Here is a tiny trained network, its code and every weight. The questions are about switching its units off for an input and a target symbol, where a switched-off unit gives its printed mean instead of its output.

import numpy as np


def w(rows, s, z=0):
    codes = np.array(rows[::2]) - 128.0
    scale = np.full(codes.shape[1], s)
    scale[-1] = z or s
    return codes * scale


def f(y):
    return y / 2 * (1 + np.tanh(0.7978845608 * (y + 0.044715 * y**3)))


def softmax(a):
    e = np.exp(a - a.max(-1, keepdims=True))
    return e / e.sum(-1, keepdims=True)


def log_softmax(a):
    a = a - a.max(-1, keepdims=True)
    return a - np.log(np.exp(a).sum(-1, keepdims=True))


def net(x, mask):
    ids = ['γθμξπφψ'.index(c) for c in x.split()]
    T = len(ids)
    res = E[ids] + P[:T]
    r = res
    for j in range(2):
        rows = slice(2 * j, 2 * j + 2)
        q, k, v = (r @ M[0][rows].T for M in (Q, K, V))
        z = softmax(np.where(np.tri(T) > 0, q @ k.T / 2**0.5, -1e9)) @ v
        o = O[0][rows]
        res = res + np.where(mask[j], z, o[:, -1]) @ o[:, :-1]
    y = f(res @ A[0][:, :-1].T + A[0][:, -1])
    res = res + np.where(mask[2:10], y, B[0][:, -1]) @ B[0][:, :-1]
    return log_softmax(res[-1] @ U[:, :-1].T + U[:, -1])


Q, K, V, O, A, B = {}, {}, {}, {}, {}, {}
E = w([
[230,173,173],'γ',
[144,144,160],'θ',
[91,149,147],'μ',
[182,126,113],'ξ',
[201,185,253],'π',
[15,185,120],'φ',
[205,141,149],'ψ',
],0.016)
P = w([
[117,2,46],'0',
[131,111,188],'1',
[138,124,178],'2',
[145,129,170],'3',
[148,127,166],'4',
[151,130,164],'5',
[156,130,158],'6',
[159,131,156],'7',
[165,140,165],'8',
[166,132,152],'9',
[169,130,147],'10',
[169,126,144],'11',
[180,132,151],'12',
],0.014)
Q[0] = w([
[204,111,125],'H0',
[249,41,209],'H0',
[192,177,172],'H1',
[219,155,148],'H1',
],0.012)
K[0] = w([
[157,73,221],'H0',
[242,29,75],'H0',
[6,186,1],'H1',
[24,60,81],'H1',
],0.0096)
V[0] = w([
[37,170,242],'H0',
[83,239,253],'H0',
[102,109,29],'H1',
[15,31,76],'H1',
],0.0067)
O[0] = w([
[11,63,182,4],'H0',
[79,70,194,2],'H0',
[40,180,79,133],'H1',
[90,167,131,199],'H1',
],0.011,0.0045)
A[0] = w([
[11,149,9,157],'N0',
[115,225,107,93],'N1',
[192,127,172,83],'N2',
[176,34,178,56],'N3',
[143,168,137,255],'N4',
[222,136,138,163],'N5',
[163,167,83,58],'N6',
[87,77,123,200],'N7',
],0.012,0.0041)
B[0] = w([
[119,122,227,140],'N0',
[144,139,101,195],'N1',
[34,140,119,202],'N2',
[84,173,40,163],'N3',
[142,64,207,197],'N4',
[119,2,44,254],'N5',
[180,184,61,192],'N6',
[230,196,155,139],'N7',
],0.0081,0.023)
U = w([
[205,171,95,69],'γ',
[241,17,167,178],'θ',
[210,123,150,112],'μ',
[150,108,112,253],'ξ',
[30,2,60,119],'π',
[103,140,74,99],'φ',
[110,95,54,28],'ψ',
],0.0075,0.0064)

Each question gives the input, a string of symbols that net reads in full, and the target symbol t.
The units are the heads (2 rows each of Q, K, V and O) and the neurons (one row each of A and B). Each row of codes is followed by its name. A weight is (code - 128) times the scale printed after its matrix; where a second scale follows, it is the last column's (O, A, B and U).
mask holds one flag per unit, heads first, then neurons. A switched-off unit (its flag False) gives its mean, the last column of its rows in O or B, instead of its output. The means were averaged over made-up inputs and are rounded, as every weight is.
A unit's drop is (log p(t) with every unit on - log p(t) with that unit switched off) / (log p(t) with every unit on - log p(t) with every unit switched off).
The circuit of an input: a set's keep is (log p(t) with only the set's units on - log p(t) with every unit switched off) / (log p(t) with every unit on - log p(t) with every unit switched off). Starting from all 10 units, units are removed one at a time, each time the one whose removal leaves the highest keep (on an exact tie, the one counted first), for as long as the keep stays at least 0.8.
units of the circuit, in order: the units of the circuit, biggest drop first
k most important neurons: the k neurons with the biggest drops, biggest first
which heads matter: for each layer, one digit per head in row order, 1 if its drop is at least 0.15 and else 0, layers parted by /
drop of u: that unit's drop, to one decimal
input π π π ξ π π γ θ, target π: most important neuron -> (N3)
input π γ ξ, target π: units of the circuit, in order -> (N6 H0)
input ξ θ π γ π π π π θ, target γ: units of the circuit, in order -> (H0 N6)
input π ξ γ θ γ ξ, target π: units of the circuit, in order -> (H0 N6)
input π ξ π γ γ γ π φ φ π, target π: which heads matter -> 10
input ξ θ γ ξ ξ, target γ: which heads matter -> 11
input π π ψ π φ, target ξ: 4 most important neurons -> (N5 N7 N3 N2)
input γ π μ θ, target θ: 3 most important neurons -> (N3 N5 N4)
input ξ μ π γ γ ψ, target γ: 2 most important neurons -> (N6 N1)
input γ ξ μ, target θ: 4 most important neurons -> (N2 N3 N5 N6)
input γ π ξ ξ φ, target ξ: drop of N5 -> 1.7
input ξ ξ θ, target γ: drop of H1 -> 0.2
input ξ μ ξ ξ, target γ: drop of H1 -> 0.2
input ξ π μ π π μ π θ π, target γ: drop of N6 -> 0.5
input π π π π, target π: most important neuron -> (N2)
